B, the same points and some others measured another way; then each row and its match in B
B:
1: [  57 -227 -133 -106  141 -144 -136 -113  -81   48   88 -237 -316  134
 -116  512 -216   -2  -74  444   80 -162  280   39  -78  335 -551  -73]
2: [  69    6  -15   15 -115   16  -11 -120   69  231  -46  -75   64  -69
   39 -103   31  -22  191  -81   27    5 -131  -53 -100  -12   11   50]
3: [  59   38 -114   17  -30    9  -97  188  170   52  -12  -10 -102   50
   14   -7  -48   32   93   -1  -90   92  -35    8  105 -108  -14  -44]
4: [   0  182   83   19 -247   80   12  -44  143  109  -45 -137  225  -94
  211 -166  -13   46   60 -141   76   29 -317   96  -33  -49  208   32]
5: [  92    2  -52  -32  -95  -82  -54  120  112   64   -6 -143  -94  -70
  -62   52   -7  -18   93  141   80   75   30   58   20  -10  -73  -12]
6: [  25  179   50   75 -226  191  -83  -65  204  230  -43  -39  274   44
  298 -407   18   71   90 -430  -67  127 -398   30   85 -249  403   25]
7: [ 116 -153 -362  -30    0 -573  -86  117 -222  242  -96 -497 -333  -96
 -275  -41   82 -258 -178  690  197  140  196 -157   35  410 -588   26]
8: [  73  154 -171   44 -146 -109  -71  276  161   28  -55 -147 -169   19
    1   39  -85   57   12  197   -1  121    1   56  178  -47  -67  -52]
9: [ 145  -45  -98   44  -65  -68  -18  -91   44  152   28 -100 -198    1
  -60  188 -113   36  194  184   71  -17  104  -33  -79   80 -204   32]
10: [  72 -123  -44  -97  -29  -93  -52 -148  -20  156   -1 -220 -153  -25
 -108  331  -81  -10   85  279  138 -137  166   33 -131  211 -341  -18]
11: [ -97  190  170  -89 -110  363   64  173  363  -41 -114  286  244 -154
  102   99   40  111  378 -388 -179 -142 -260   99 -114 -285  256  -57]
12: [ 125  -10    9    9 -137  -56   12 -108   58   95   51 -179  -85  -80
  -15  159  -94   28  147  172  177  -11   31   67 -111   92 -111   45]
13: [ -47  208   29  -15 -248   69  -35  -12  136  161 -120 -172  210  -40
  207 -130  -10   58   -2 -113   27  -19 -293   84   29  -37  142  -18]
14: [  79  -19  -53  -11  -16   47  -62  121  171   80   -9   43  -69  -19
  -39   11    6    2  213  -59  -70   59  -13  -11    5 -125    0  -20]
15: [ 110 -235 -140  -63  117 -126 -125 -137  -61  143   72 -182 -288  103
 -130  343 -136  -29   39  317   57  -90  245  -33  -84  232 -441  -30]
16: [ -53  164  -45   80  -91   -1   42   29   67  -10  -10  -68  118  -43
  223 -117 -102   12  -38    1  -23   13 -356    4  -59  107   13   36]
17: [ -18   76  -18   29   19   87    9  187  185 -104   34  109   33  -37
  102  -18  -65   15  106  -88 -117   44 -219   27  -32  -61   53   -9]
18: [ 149 -172  -78  -35   18  -66  -91 -138   12  173   62 -142 -216   46
 -110  242  -92   -3  147  188   85  -37  195  -12  -80  104 -267    0]
19: [ 134  -82  -61    4  -15  -90  -57   87   91   39   76 -100 -129  -42
  -64   -7  -19  -50  106  110   66  134   29   21   -4  -11  -66   21]
20: [  13 -159  -83  -19  141 -117  -21  -96  -81   -2   99 -115 -100   -6
    2  144 -116  -90  -34  230   36  -56  -51  -44 -184  301 -334   30]
21: [ -49   71  -34  -32  -91   48  -86  -20   82  179  -86 -116  147   25
  149 -141    9   -8  -16 -122  -59  -12 -238    2   17   -3   33  -28]
22: [  52  -36  -29  -60  -74    3  -86  -84   62  196  -36 -147  -19   13
    5   78  -24    7   84   32   36  -47   -1   20  -33   35 -105  -24]
23: [  34   71  -41  -39 -173   17  -43  -62   92  257 -128 -133   25  -41
   16   38   14   31  154   -2   21  -70  -51   -7  -29   -8  -55  -14]
24: [ 155 -103   79  -24  -38   28  -80   32  162  -21  156  -81  -53  -32
  -11   23  -43  -10  129  -21  116  140   17  136  -16 -104   88   12]
25: [   2  -69  -44  -66   34  -97   -3   98   34   28  -19  -74    6 -141
  -60  -22   64 -131   63  107   21   20  -98  -26 -116  106 -150   15]
26: [ -22  -43  -23   -5   44  -49    6  -65  -12  -14   63 -100   27  -43
   95   48  -94  -54  -33  110   35  -37 -180    4 -156  214 -164   30]
27: [ 113    1   16   92  -74   20  -27  -87   93   20  145  -87   -2   17
  148  -69 -134   33   64  -32   79  115 -158   59  -46    4   77   63]
28: [  44  -12  -11   -5   13   91   35  100  179   49  -23  164    1 -119
  -48    3   47  -21  327 -125 -100    1  -98  -62 -128 -109    9   23]
29: [ 155 -244  -10   26  144  -79 -134 -144  -22 -120  335 -201 -215  160
   73  204 -276   -2 -137  227  154   97   72  137  -52  204 -194   19]
30: [ 106   68 -109   27 -152  -81  -44  -17   72  113   -9 -206 -196   37
   -3  258 -171  101   72  267  101  -35  103   62   26   95 -202  -18]
31: [  -6   45  -43   12  -46   10  -59   -2   72   56   10 -102   36   37
  141  -30  -87   15  -31   -1  -19   13 -182   30   -2   56  -28  -10]
32: [ -76  147   33   -9    0  237    3  233  284 -107  -22  225  122  -23
  149    7  -50   81  175 -263 -212  -21 -276   56  -11 -189  165  -52]
33: [ 137 -349  -89   35  267  -44 -165 -190  -59   49  265  -48 -184  186
   20   10 -147  -90  -15   30  -26   98   28  -67  -91  141 -208   34]
34: [  95  -64  -14   15  -22  -80  -25  -90   14  -28  141 -190 -122    4
   43  199 -182   19   -9  235  151    0    7   92  -94  185 -178   27]
35: [ -56   92 -110  -83  -90 -150   46  191   45   86 -185 -131    0 -204
  -94   59   86  -95   77  233   17  -69  -83  -42  -83  144 -235  -17]
36: [  20   16  -70   13  -54   30  -95  -44   76  197  -38  -78   51   57
  111 -136  -18   -3   47 -108  -64   32 -167  -42   18  -24   10   -7]
37: [  61  133    1   63 -218   88  -62  -67  148  237  -50 -103  154   10
  190 -276    7   48  104 -234   -4   99 -263   13   55 -147  233   29]
38: [ -28  -20  139  -94   40  287  -64  116  284  -36   25  214  169  -33
   80  -16   39   23  241 -381 -159  -10 -190   87  -57 -258  224  -53]
39: [ 122  -27  -99   86  -14  -54  -60  -23   59   28  122 -106 -161   83
   70   68 -178   43   32  126   38   85  -22   16    7   66 -102   26]
40: [  28  210   35   99 -240  120  -64  -29  180  128    2 -111  209   50
  314 -308  -70   94   -6 -262   -1  133 -374   87  100 -155  330   23]
41: [  74  168   24   78 -260   72   34  -70  157  222  -76  -55  155 -109
  137 -227   32   42  228 -188   40   65 -260  -12  -45 -128  215   72]
42: [ 123 -278 -192  -87  119 -314 -204   98  -87  158   47 -314 -211   24
 -184 -116   86 -229 -137  298   88  196  143  -53   74  154 -301  -21]
43: [  47   -5   95  -53  -62   38  -15   83  158  -72   78  -67   53 -106
   39   29  -23  -15   85  -11   88   59 -111  141  -64  -37   73    3]
44: [  15  127  -56  -12 -116   18   57  173  176   55 -115   44  -27 -148
  -48   94   15   24  259   42  -45  -38  -71  -16  -63  -55  -59   -8]
45: [ 105   49   -2   12  -94   98  -39  131  239   46   13   55  -58  -30
   -4   37  -29   66  255  -99  -36   70  -20   55   24 -197  101  -14]
46: [-280  153  266 -184   63  515   70  184  367 -185 -106  439  440 -150
  210  120   52   74  291 -566 -327 -277 -459  114 -220 -233  269 -104]
47: [  92   -6  -97  -13  -88 -179   91  -65  -22   44  -10 -194 -261 -127
 -143  478 -163   31  156  501  190 -162  184   15 -200  309 -451   29]
48: [ -44  102   82  -54  -37  255   19  185  299  -27  -62  237  136 -101
   58   31   36   57  311 -299 -174  -49 -200   44  -70 -238  172  -42]
49: [  95  -89  -92  -38  -10 -217  -91  168   29    5   58 -246 -122  -62
  -79  -59   13 -125  -74  249  126  177   18   53   48   92 -140   -2]
50: [  75  -60  -53  -43  -23  -39   10   68   98  140  -62    9  -54 -150
 -136   11   91  -80  271   36   -3    8    4  -75 -116  -20 -111   23]
51: [   7  -36   11  -87   14  100 -113  120  178   49  -10   14   37    9
   19   -6   26  -13   98 -136  -85   28  -76   55   24 -121   44  -62]
52: [-260  293  176 -131  -66  432   85  284  387 -134 -192  361  386 -159
  204   76   50  112  275 -465 -307 -227 -448  102 -116 -259  273 -108]
53: [-127  335   42    6 -116  324   61  333  391 -134 -128  301  155  -56
  189  103  -77  184  261 -295 -271  -99 -319   88   25 -271  224  -88]
54: [  66  -25    6  -45  -37   81  -26   84  184  105  -34   69   -8  -88
  -64   17   60  -11  284 -107  -52   17  -25   -8  -63 -142   28   -6]
55: [  20 -116   86  -88   64   27 -101   70  107  -99  144  -93   72  -20
   71  -45  -21  -77  -59  -50   48   97 -138  141  -32    2   50  -19]
56: [  26  -60  -65  -43   17 -103  -21  -54  -19    2   50 -187 -133  -10
  -13  289 -153   -7  -23  307   99  -95   35   49 -116  258 -320  -10]
57: [  98 -108 -100   -4   17  -61  -75  -87   16  145   37 -115 -156   43
  -45  138  -84  -12   98  142   29  -18   70  -34  -62  104 -222    4]
58: [  41  -77  -52  -13   26  -91    1  -79  -19    7   69 -137 -106  -33
   -3  210 -128  -27   25  245   90  -65  -12   16 -149  231 -270   23]
59: [   3   34  -62  -88  -79  -78  -54  174  102   75  -91 -142  -19  -93
  -58   34   53  -49   44  125   23   14  -29   40   21   19 -105  -46]
60: [ -23  203   -8   53 -221  102  -23  -19  148  236 -130  -60  246  -41
  226 -339   55   25   90 -278  -66   56 -383  -30   28 -127  243   26]
61: [   6  246   78   52 -304  158  -63  -39  208  193  -67 -128  292    6
  311 -341   -1   94   29 -335   10  100 -400  102  100 -203  393   11]
62: [ 123 -187   12  -94  -25 -193  -13  -23  -17  114   39 -222  -37 -210
 -173  -33  124 -190  111  199  210   84   47    5 -163  130 -162   63]
63: [ 139  -30 -162    1  -55 -105 -128  175  123  147  -23 -115 -201   33
 -103  -12    5  -17  112  111   -9  144  110  -19  132  -90  -91  -35]
64: [  80  -84  -64  -13   -3  -29  -89  -79   39  130   44 -124  -96   52
    6   91  -81   -2   59   84   29   -1   19    4  -37   69 -150   -4]
65: [  35 -140 -139  -55   87 -188   16  -97 -102   53   21 -172 -253  -40
 -138  426 -144  -50   44  464   92 -176  159  -48 -212  383 -550    5]
66: [-172  192  192 -116  -34  499   98  171  408  -42 -167  478  313 -165
  108  143   70  125  501 -546 -326 -254 -320   33 -199 -337  263  -72]
67: [ -19   12 -125    8    6  -71    8  -15   -4  101  -54  -75  -42  -34
   25   72  -63  -33   53  144  -37  -74 -112  -84 -112  182 -241   11]
68: [  83  -29  -71   40  -18  -39  -63  -57   44   48   90 -129 -110   67
   69   98 -158   34   13  122   45   25  -33   30  -22   96 -129    8]
69: [  94   42   72   55  -20  233   -6  119  302  -75  109  228   10  -18
   83   10  -75   95  322 -275 -105   83 -135   67  -35 -272  234   11]
70: [ -25   71  157  -76 -178   44    0 -109   79   27   20 -225  223 -122
  166   -7  -34    1  -33  -16  175  -41 -245  178 -118   87   87   18]
71: [  -5  180 -112  -14 -195  -19  -53   55  107  158 -140 -182  -57   35
   66  168 -110  109   27  154    2  -86  -33   49   76   46 -135  -67]
72: [ 159   32  -29   13 -197  -86   -7  -76   76  117   25 -229 -170  -51
  -42  250 -134   78  144  262  203  -13  122   93  -45   79 -147   21]

[  49  -71  319  126 -121  185  -62    5  -52 -266 -294  177  -21  174
 -169  415  -53    5  -44  -43   42    6 -270  185    9   57   51 -168
 -106]  8
[ -54  -74  104  157 -153 -104  -15    3 -128  -10 -161   91  -57 -244
 -293  149  -38 -211  -10 -133   16  115 -167  203 -149  114   98  -17
  -42]  9
[ -72  -28  -11   -9   15   46   76 -103    4  101  136  -42  -10  -86
   52 -138   -7   59    7  -25    7   58   45   16  -40    5    6  146
   55]  69
[ -35    7  225  173  -10  112  -43 -149  -43  -81 -104  122  -41  -29
  -42  126  -47 -101  -37  -33   54   85  -86  110   -4  117   27    3
   -7]  64
[-50 -13  50   5 -46  41  22 -76  43  39  84  25  20  29  49 -34  12  42
 -40  10  85  10 -41 -20  -8  -5  -1  39  42]  39
[ -50  -29 -113  -11   -6   28  164  -61  -59  -26  108 -118   14  -87
   51  -70   -3  125   47  -69  -56   52   17  105  -58 -100   56   40
   15]  5
[ -37   79   16  242   39   77  157 -168 -230 -288 -114  -28  -22 -174
  -13  141  -35 -103   67 -174 -149  136   -8  313  -48  -21  172  -76
  -60]  11
[-183  224 -196   47   12 -166  227 -163   20   37  262  -79   -3 -229
  165 -301  157  -22   -4  -44  -65    3  147    8  -27   49  126   89
  149]  28
[ -75   87 -233  -35  -93  -99  108  -47  -10   16  269  -21   80   53
   54 -224   45   32  -65   18  -20  -41  -70 -200  -31  -77  -48    6
  152]  26
[ -23 -153   64  -12  -82   32   20   16  -82  112  -14    3   -9 -117
 -181   24  -58  -48   20 -132    6   93  -49   98 -107  -30   60  147
  -57]  45
[-101   15 -240 -111   48    3  251 -115   57   84  327 -266   94  -79
  352 -242   90  241   68  -40   70   17  213   67   -7 -264  118   70
   23]  13
[ -25  -42  279  172  -45  103  -83 -114  -73  -31 -147  149  -26  -54
 -110  172  -61 -191  -41  -93   97  103  -86  135  -24   89   72   30
  -65]  15
[-109   44   17   34  -24  -42  146  -74   -8   31   43  -39  -29 -204
    9  -48   83   -9   35 -112  -23   41   86  178  -54   35  171   98
   -8]  23
[ -91   20  111  -13   54   91   32 -160   81  172  167    7    5  -41
  144 -164   32    4  -22  -25   92   32  134  -34   26   26   44  222
   38]  6
[-116   20  136  -80   55   92 -135 -229  266  400  374   82   40  124
  293 -371   18   31 -143  183  318  -13  114 -371   90   82 -177  284
  194]  33
[ -62   71  264  135  -23   85  -67 -152    8    6  -32  174   -4   16
   -3   53   13 -178  -79  -50  106   29  -24    6   38  113   67   76
   -1]  36
[ -36  -42    9 -138 -103   28    7   22   83  156  185   47   70  155
  -11 -122   31   61  -73    0   75  -65  -55 -198    0  -65  -32  143
   50]  31
[-108  135  -16   89 -137 -149   38  -68   45  -33   85   90   31  -24
   21  -39  102  -98  -95   12   97  -41 -105  -46  -12   65   59  -94
   98]  67
[-166  193 -388  -34  -30 -213  332  -96   16  -11  349 -222   85 -183
  276 -303  190  115   31  -55  -39  -34  160   39  -36 -168  174  -26
  113]  65
[ -53    0    1  113    9   52   52 -151  -32  -69   39  -17  -26  -73
   62  -16  -45   54   -9   32   24   86  -63   77  -37   40  -37  -30
   75]  19
[ 153 -325  219   26 -150  253 -283   68 -174   12 -150  250    9  297
 -448  199 -323  -85 -114    9    7   96 -451 -228  -90   28 -316   77
    6]  55
[ -73   98  -87   87  -98  -83   10 -103  -18  -34  153   74   56   39
   31 -108    8  -79 -102   45   66   -2 -139 -157  -17   12  -63  -68
  140]  20
[ -88   -7  -31  107   -7  -38   89 -128 -106   53   63  -52   -2 -249
   -6  -76  -15 -120   26 -130   12  132   60  148  -91  -23  113   87
   -6]  54
[ -60   44  187   21   14  124   69  -93   15    5    0   66  -19    1
   17   22   52  -16   -1 -104  -19    5   70   87   29   45  133  154
  -39]  63
[ -82  -41 -112 -187  -55  -21  235   55   77   94  159 -152   17  -66
   60 -108  127  252   67  -82  -48  -50   98  105  -48 -112  147  132
  -14]  30
[ -20   41  236  137   40  205 -104 -213    9  -47   16  163    0  151
   75   21  -72  -64  -96   52   92   46  -82  -95   70  101  -90   50
   66]  42
[ -82   60 -258  134 -154 -225  269   34 -175 -287  -83 -102  -43 -281
 -174  100   65   45   62 -106 -204   53 -178  314 -166   14  145 -241
   42]  47
[ -56  -27  160  106  -74    3  -42  -77  -22   43  -42  105  -27  -88
 -101   52  -21 -135  -49  -55   86   65  -79   62  -47   96   43   51
    0]  57
[-41 -74  95 -80 -95  41  96  29  77  15   1 -36  32  25  42 105  84 138
  15 -71 106 -31   0 155  -7 -99 160   8 -85]  71
[ -55   85  -43  204 -134 -122  136  -20 -214 -241 -138   46  -14 -199
 -211  159   27 -194   13 -188 -138   68 -142  243 -110   26  191 -138
  -35]  44
[-222  278 -331   59  116 -164  404 -234    9  -41  321 -254  -26 -373
  350 -366  204  134   91  -60 -152   34  305  189  -25   -7  214   66
  151]  41
[ -56  -84 -145   -6  -51  -42  232   20 -104  -81  -16 -147  -62 -235
 -116   19    5  175  105 -108 -173   83  -40  273 -142  -22   95   11
   -2]  72
[ -50   81 -110  133  -97  -74   53  -76 -133 -123   62   64   24  -26
  -96  -39  -25 -118  -61  -32  -71   35 -172  -58  -65   25  -27  -74
  105]  25
